Below are the code and all the weights of a small trained network. Each question names an input and a target symbol and asks about switching units off, where a switched-off unit gives its printed mean instead of its output.

import numpy as np


def w(rows, s, z=0):
    codes = np.array(rows[::2]) - 128.0
    scale = np.full(codes.shape[1], s)
    scale[-1] = z or s
    return codes * scale


def norm(h):
    return h / np.sqrt((h * h).mean(-1, keepdims=True) + 1e-5)


def f(y):
    return np.maximum(y, 0)


def softmax(a):
    e = np.exp(a - a.max(-1, keepdims=True))
    return e / e.sum(-1, keepdims=True)


def log_softmax(a):
    a = a - a.max(-1, keepdims=True)
    return a - np.log(np.exp(a).sum(-1, keepdims=True))


def net(x, mask):
    ids = ['ΛΨΩθμξ'.index(c) for c in x.split()]
    T = len(ids)
    res = E[ids] + P[:T]
    u = 0
    for l in range(2):
        r = norm(res)
        for j in range(2):
            rows = slice(3 * j, 3 * j + 3)
            q, k, v = (r @ M[l][rows].T for M in (Q, K, V))
            z = softmax(np.where(np.tri(T) > 0, q @ k.T / 3**0.5, -1e9)) @ v
            o = O[l][rows]
            res = res + np.where(mask[u + j], z, o[:, -1]) @ o[:, :-1]
        u += 2
        y = f(norm(res) @ A[l][:, :-1].T + A[l][:, -1])
        res = res + np.where(mask[u : u + 4], y, B[l][:, -1]) @ B[l][:, :-1]
        u += 4
    return log_softmax(norm(res)[-1] @ U[:, :-1].T + U[:, -1])


Q, K, V, O, A, B = {}, {}, {}, {}, {}, {}
E = w([
[151,105,147,157,182,216,200,34,194],'Λ',
[89,98,143,82,122,210,125,11,115],'Ψ',
[112,32,40,216,135,102,51,143,166],'Ω',
[109,245,211,120,141,83,191,168,176],'θ',
[123,207,92,158,191,178,98,3,100],'μ',
[140,117,71,134,122,231,198,80,71],'ξ',
],0.0032)
P = w([
[144,163,89,130,75,158,176,34,157],'0',
[84,161,103,149,123,204,154,104,159],'1',
[91,114,107,128,169,126,187,62,119],'2',
[45,128,147,178,180,147,160,111,113],'3',
[169,99,192,182,108,156,126,80,98],'4',
[175,147,57,68,183,142,118,135,188],'5',
[182,132,176,141,155,220,54,163,148],'6',
[139,65,147,94,253,47,138,136,108],'7',
[59,131,125,198,87,31,122,139,181],'8',
[110,86,206,205,120,51,89,166,107],'9',
[68,138,72,118,183,60,101,207,188],'10',
],0.003)
Q[0] = w([
[137,106,211,213,59,96,129,79,68],'L0H0',
[162,151,120,109,38,200,103,122,170],'L0H0',
[35,169,53,165,95,87,196,85,188],'L0H0',
[235,109,243,167,111,158,45,141,36],'L0H1',
[76,89,177,218,100,60,192,55,75],'L0H1',
[151,173,116,184,8,158,114,96,170],'L0H1',
],0.016)
K[0] = w([
[125,182,133,122,88,250,50,192,196],'L0H0',
[6,134,91,98,169,147,145,169,151],'L0H0',
[196,124,54,5,102,72,131,147,145],'L0H0',
[31,151,169,219,111,245,114,178,136],'L0H1',
[220,179,113,107,64,187,59,161,187],'L0H1',
[77,169,53,61,177,149,115,159,182],'L0H1',
],0.015)
V[0] = w([
[129,58,143,42,136,135,135,197,1],'L0H0',
[46,110,162,44,183,146,39,41,149],'L0H0',
[132,160,116,206,254,191,184,127,109],'L0H0',
[139,180,156,58,73,115,203,124,95],'L0H1',
[113,68,89,145,61,176,164,83,100],'L0H1',
[122,31,224,110,149,165,197,138,232],'L0H1',
],0.006)
O[0] = w([
[189,161,158,218,60,88,133,118,120,2],'L0H0',
[109,67,178,40,119,76,111,95,30,145],'L0H0',
[42,91,100,170,138,86,253,140,136,209],'L0H0',
[175,43,167,125,73,148,206,116,157,136],'L0H1',
[82,160,85,146,22,93,130,98,73,122],'L0H1',
[62,91,142,112,90,116,78,68,234,152],'L0H1',
],0.0042,0.0086)
A[0] = w([
[234,124,151,143,127,157,38,168,101,83],'L0N0',
[214,111,128,144,66,124,79,152,103,80],'L0N1',
[223,134,173,183,91,192,60,135,115,106],'L0N2',
[252,195,154,177,112,173,106,143,110,2],'L0N3',
],0.014,0.00078)
B[0] = w([
[109,120,96,177,98,88,85,167,203,128],'L0N0',
[113,150,89,50,158,157,168,192,155,128],'L0N1',
[37,19,54,138,254,146,148,132,51,128],'L0N2',
[212,125,170,169,33,187,65,136,124,128],'L0N3',
],0.0062)
Q[1] = w([
[185,184,176,107,71,121,118,192,140],'L1H0',
[59,130,107,117,174,150,165,39,129],'L1H0',
[254,147,127,125,53,126,85,205,128],'L1H0',
[138,164,121,122,151,145,72,172,164],'L1H1',
[109,120,105,141,169,148,109,107,139],'L1H1',
[131,113,168,129,124,109,123,133,164],'L1H1',
],0.026)
K[1] = w([
[114,184,158,82,111,173,171,86,139],'L1H0',
[135,137,202,151,155,73,110,163,148],'L1H0',
[149,130,117,152,148,202,122,61,92],'L1H0',
[91,139,142,156,153,5,79,190,94],'L1H1',
[186,153,146,187,145,110,63,106,123],'L1H1',
[159,66,164,130,116,94,145,177,148],'L1H1',
],0.016)
V[1] = w([
[132,147,107,134,173,194,166,2,115],'L1H0',
[118,167,159,122,124,131,150,44,118],'L1H0',
[151,19,28,205,138,147,56,74,100],'L1H0',
[51,94,128,126,122,82,117,214,129],'L1H1',
[142,147,138,144,133,125,144,100,110],'L1H1',
[150,143,117,122,116,170,99,79,119],'L1H1',
],0.0081)
O[1] = w([
[191,171,177,180,172,69,50,181,179,158],'L1H0',
[190,154,139,162,144,118,89,150,84,124],'L1H0',
[65,159,119,116,65,148,82,36,253,3],'L1H0',
[187,193,118,172,158,150,89,83,136,181],'L1H1',
[109,119,158,143,110,125,142,130,107,90],'L1H1',
[96,124,123,164,112,67,130,168,167,92],'L1H1',
],0.0039,0.0054)
A[1] = w([
[180,84,172,99,130,133,115,128,103,106],'L1N0',
[125,112,142,112,147,120,147,158,105,4],'L1N1',
[99,114,129,126,86,134,115,102,160,94],'L1N2',
[249,85,173,125,149,176,126,193,143,14],'L1N3',
],0.014,0.0038)
B[1] = w([
[150,115,179,99,141,101,135,169,99,182],'L1N0',
[141,134,120,133,88,151,87,105,181,205],'L1N1',
[186,132,147,136,130,139,118,152,120,173],'L1N2',
[180,98,172,107,255,147,210,210,132,254],'L1N3',
],0.0076,0.0083)
U = w([
[237,82,177,121,165,202,144,142,209,79],'Λ',
[192,92,210,67,6,83,63,91,57,46],'Ψ',
[39,87,90,117,78,145,89,47,221,200],'Ω',
[96,115,136,99,183,76,198,196,40,254],'θ',
[137,241,81,144,157,130,35,104,91,49],'μ',
[174,157,94,250,1,127,198,133,115,22],'ξ',
],0.0056,0.0026)

Each question gives the input, a string of symbols that net reads in full, and the target symbol t.
The units are the heads (3 rows each of Q, K, V and O) and the neurons (one row each of A and B). Each row of codes is followed by its name. A weight is (code - 128) times the scale printed after its matrix; where a second scale follows, it is the last column's (O, A, B and U).
mask holds one flag per unit, layer by layer, with each layer's heads first. A switched-off unit (its flag False) gives its mean, the last column of its rows in O or B, instead of its output. The means were averaged over made-up inputs and are rounded, as every weight is.
A unit's drop is (log p(t) with every unit on - log p(t) with that unit switched off) / (log p(t) with every unit on - log p(t) with every unit switched off).
The circuit of an input: a set's keep is (log p(t) with only the set's units on - log p(t) with every unit switched off) / (log p(t) with every unit on - log p(t) with every unit switched off). Starting from all 12 units, units are removed one at a time, each time the one whose removal leaves the highest keep (on an exact tie, the one counted first), for as long as the keep stays at least 0.8.
units of the circuit, in order: the units of the circuit, biggest drop first
most important unit: the unit with the biggest drop
top k neurons: the k neurons with the biggest drops, biggest first
k most important neurons of layer l: the k neurons of layer l with the biggest drops, biggest first
which heads matter: for each layer, one digit per head in row order, 1 if its drop is at least 0.15 and else 0, layers parted by /
input θ Ω Λ μ θ μ μ ξ μ Ω θ, target ξ: which heads matter => 10 / 00
input μ θ θ θ θ Λ Ω θ θ θ Ω, target Ω: units of the circuit, in order => L1H0; L0H0
input θ Λ θ θ θ, target Ω: units of the circuit, in order => L0H1; L1N3
input Ω θ μ Ω θ μ Ψ ξ Ω Ω μ, target ξ: most important unit => L0H0
input Ψ ξ Ψ, target Ψ: units of the circuit, in order => L1N3; L0H1; L0H0
input Ω Ψ Λ θ θ Ψ, target Ω: which heads matter => 01 / 00
input Ω Ω Λ, target μ: units of the circuit, in order => L0H1; L1N3
input Ψ θ θ ξ Ψ Ω ξ, target ξ: top 2 neurons => L1N3; L1N2
input ξ μ Ω μ, target ξ: 3 most important neurons of layer 1 => L1N2; L1N3; L1N1
input Ω θ μ Ω ξ Ω Ω θ, target ξ: units of the circuit, in order => L0H0; L0H1; L1N3
input Λ θ Λ, target Ω: top 3 neurons => L1N3; L1N0; L1N2
input Ω μ ξ ξ μ θ Ω Ω Λ Ψ Ψ, target μ: which heads matter => 11 / 00
input θ Ψ θ θ ξ, target Ψ: units of the circuit, in order => L1N3; L0H0
input Ω θ Λ ξ, target μ: most important unit => L0H1
input θ θ θ θ Ψ θ ξ Ω, target Ψ: top 3 neurons => L1N2; L1N3; L1N1
input Ψ θ θ θ Ψ θ Ψ θ Λ Λ, target Ψ: units of the circuit, in order => L0H0; L1N3
input θ θ θ Ψ ξ Ω θ Ψ, target ξ: top 2 neurons => L1N3; L1N0
input Ψ μ θ Ω θ Ω Λ, target Ω: units of the circuit, in order => L1H0; L1N3
input θ Ω θ Ψ θ Ω θ ξ θ θ Ω, target ξ: units of the circuit, in order => L0H0; L1N3
input ξ θ Ω Λ, target ξ: most important unit => L0H1
input Λ θ Ω θ, target Ω: units of the circuit, in order => L1N3; L0H1
input Ψ θ μ μ, target Ψ: top 2 neurons => L1N3; L1N1
input Ψ Λ Ω θ μ Ω θ Ω ξ θ Λ, target μ: top 2 neurons => L1N3; L1N0
input Ω θ Ψ μ Λ θ Ψ θ Ω Ψ Ψ, target Ω: which heads matter => 00 / 10
input ξ Ω Λ θ ξ θ Ω Ω, target ξ: which heads matter => 11 / 00
input θ θ θ Ω θ Ψ θ θ Ω, target Ψ: which heads matter => 10 / 00
input ξ μ Ω θ θ μ, target μ: top neuron => L1N3
input μ θ Ω, target Ω: which heads matter => 00 / 10
